Below is a small trained network, with its code and all its weights. Each question gives an input and a target symbol and asks what happens when units are switched off, that is, made to give their printed mean instead of their output.

import numpy as np


def w(rows, s, z=0):
    codes = np.array(rows[::2]) - 128.0
    scale = np.full(codes.shape[1], s)
    scale[-1] = z or s
    return codes * scale


def norm(h):
    return h / np.sqrt((h * h).mean(-1, keepdims=True) + 1e-5)


def f(y):
    return np.maximum(y, 0)


def softmax(a):
    e = np.exp(a - a.max(-1, keepdims=True))
    return e / e.sum(-1, keepdims=True)


def log_softmax(a):
    a = a - a.max(-1, keepdims=True)
    return a - np.log(np.exp(a).sum(-1, keepdims=True))


def net(x, mask):
    ids = ['αβγδεηθλμξπστφψω'.index(c) for c in x.split()]
    T = len(ids)
    res = E[ids] + P[:T]
    r = norm(res)
    for j in range(2):
        rows = slice(2 * j, 2 * j + 2)
        q, k, v = (r @ M[0][rows].T for M in (Q, K, V))
        z = softmax(np.where(np.tri(T) > 0, q @ k.T / 2**0.5, -1e9)) @ v
        o = O[0][rows]
        res = res + np.where(mask[j], z, o[:, -1]) @ o[:, :-1]
    y = f(norm(res) @ A[0][:, :-1].T + A[0][:, -1])
    res = res + np.where(mask[2:14], y, B[0][:, -1]) @ B[0][:, :-1]
    return log_softmax(norm(res)[-1] @ U[:, :-1].T + U[:, -1])


Q, K, V, O, A, B = {}, {}, {}, {}, {}, {}
E = w([
[85,117,153],'α',
[162,144,91],'β',
[62,113,168],'γ',
[146,137,107],'δ',
[85,144,101],'ε',
[155,137,94],'η',
[70,116,165],'θ',
[171,152,100],'λ',
[159,149,118],'μ',
[190,76,142],'ξ',
[202,140,131],'π',
[163,128,77],'σ',
[90,10,54],'τ',
[136,236,112],'φ',
[151,165,254],'ψ',
[162,123,150],'ω',
],0.024)
P = w([
[108,145,132],'0',
[255,172,54],'1',
[251,166,63],'2',
[225,146,79],'3',
[182,163,64],'4',
[167,158,99],'5',
[152,158,92],'6',
[165,158,108],'7',
[153,140,148],'8',
[136,121,115],'9',
[110,151,108],'10',
[165,148,189],'11',
[168,122,110],'12',
],0.005)
Q[0] = w([
[160,177,108],'H0',
[227,138,117],'H0',
[63,121,164],'H1',
[254,208,155],'H1',
],0.0096)
K[0] = w([
[93,92,137],'H0',
[147,44,126],'H0',
[153,85,140],'H1',
[89,249,197],'H1',
],0.012)
V[0] = w([
[209,119,229],'H0',
[165,15,134],'H0',
[69,252,95],'H1',
[79,97,48],'H1',
],0.027)
O[0] = w([
[124,159,225,169],'H0',
[79,55,180,185],'H0',
[2,172,135,254],'H1',
[105,82,80,92],'H1',
],0.027,0.0076)
A[0] = w([
[154,55,73,161],'N0',
[95,90,161,127],'N1',
[149,149,107,112],'N2',
[215,99,96,114],'N3',
[156,38,175,229],'N4',
[170,191,227,116],'N5',
[90,94,115,117],'N6',
[109,40,174,119],'N7',
[62,144,80,12],'N8',
[252,126,95,4],'N9',
[91,73,56,155],'N10',
[140,154,126,5],'N11',
],0.02,0.0022)
B[0] = w([
[110,57,90,212],'N0',
[83,119,176,210],'N1',
[90,140,136,154],'N2',
[28,119,175,221],'N3',
[139,71,151,224],'N4',
[228,146,82,253],'N5',
[120,116,170,185],'N6',
[124,81,174,215],'N7',
[194,87,127,240],'N8',
[2,150,211,235],'N9',
[175,159,70,213],'N10',
[118,129,113,134],'N11',
],0.036,0.0075)
U = w([
[147,96,122,14],'α',
[140,110,112,42],'β',
[148,99,121,2],'γ',
[133,113,112,13],'δ',
[88,116,89,178],'ε',
[138,101,112,74],'η',
[145,103,117,100],'θ',
[138,134,128,158],'λ',
[140,150,144,172],'μ',
[136,74,246,79],'ξ',
[160,122,178,65],'π',
[137,79,125,158],'σ',
[99,2,125,109],'τ',
[46,196,126,200],'φ',
[179,159,188,231],'ψ',
[160,121,195,212],'ω',
],0.014,0.0025)

Each question gives the input, a string of symbols that net reads in full, and the target symbol t.
The units are the heads (2 rows each of Q, K, V and O) and the neurons (one row each of A and B). Each row of codes is followed by its name. A weight is (code - 128) times the scale printed after its matrix; where a second scale follows, it is the last column's (O, A, B and U).
mask holds one flag per unit, heads first, then neurons. A switched-off unit (its flag False) gives its mean, the last column of its rows in O or B, instead of its output. The means were averaged over made-up inputs and are rounded, as every weight is.
A unit's drop is (log p(t) with every unit on - log p(t) with that unit switched off) / (log p(t) with every unit on - log p(t) with every unit switched off).
The circuit of an input: a set's keep is (log p(t) with only the set's units on - log p(t) with every unit switched off) / (log p(t) with every unit on - log p(t) with every unit switched off). Starting from the 12 units with the biggest drops (on a tie, the unit counted first), units are removed one at a time, each time the one whose removal leaves the highest keep (on an exact tie, the one counted first), for as long as the keep stays at least 0.8.
circuit, biggest first: the units of the circuit, biggest drop first
unit that matters most: the unit with the biggest drop
k most important neurons: the k neurons with the biggest drops, biggest first
which heads matter: for each layer, one digit per head in row order, 1 if its drop is at least 0.15 and else 0, layers parted by /
drop of u: that unit's drop, to one decimal
input ω ω φ ω δ τ β η μ σ φ δ, target φ: circuit, biggest first -> H1
input θ τ δ μ, target τ: which heads matter -> 10
input φ η ξ η ξ θ ε θ δ β φ, target φ: which heads matter -> 01
input α α σ ε ξ π ε τ π λ, target τ: which heads matter -> 11
input π σ γ ξ φ β τ η ξ ψ, target ψ: circuit, biggest first -> N5; H1
input τ α λ, target τ: which heads matter -> 10
input π ε π μ γ α π π τ δ, target τ: circuit, biggest first -> H0; N9
input ε λ λ γ ω ξ α τ τ η, target τ: which heads matter -> 01
input η ω τ τ α θ, target τ: circuit, biggest first -> H1; N0
input φ β α, target φ: circuit, biggest first -> H0; N5
input ψ ψ η ε π η φ σ ξ δ ψ, target ψ: which heads matter -> 00
input α τ π, target τ: which heads matter -> 10
input σ θ τ φ, target φ: 2 most important neurons -> N0; N4
input ε φ α δ γ, target φ: unit that matters most -> H0
input β ω μ ψ μ, target ψ: which heads matter -> 00
input α ψ λ, target ψ: circuit, biggest first -> N5; H0
input φ φ θ, target φ: drop of N11 -> 0.0
input π ω ω φ φ τ β φ β, target φ: drop of N0 -> 0.1
input β ψ η μ, target ψ: drop of H1 -> 0.2
input φ π μ α, target φ: most important neuron -> N9
input δ φ ω ω μ μ σ, target φ: drop of N7 -> 0.2
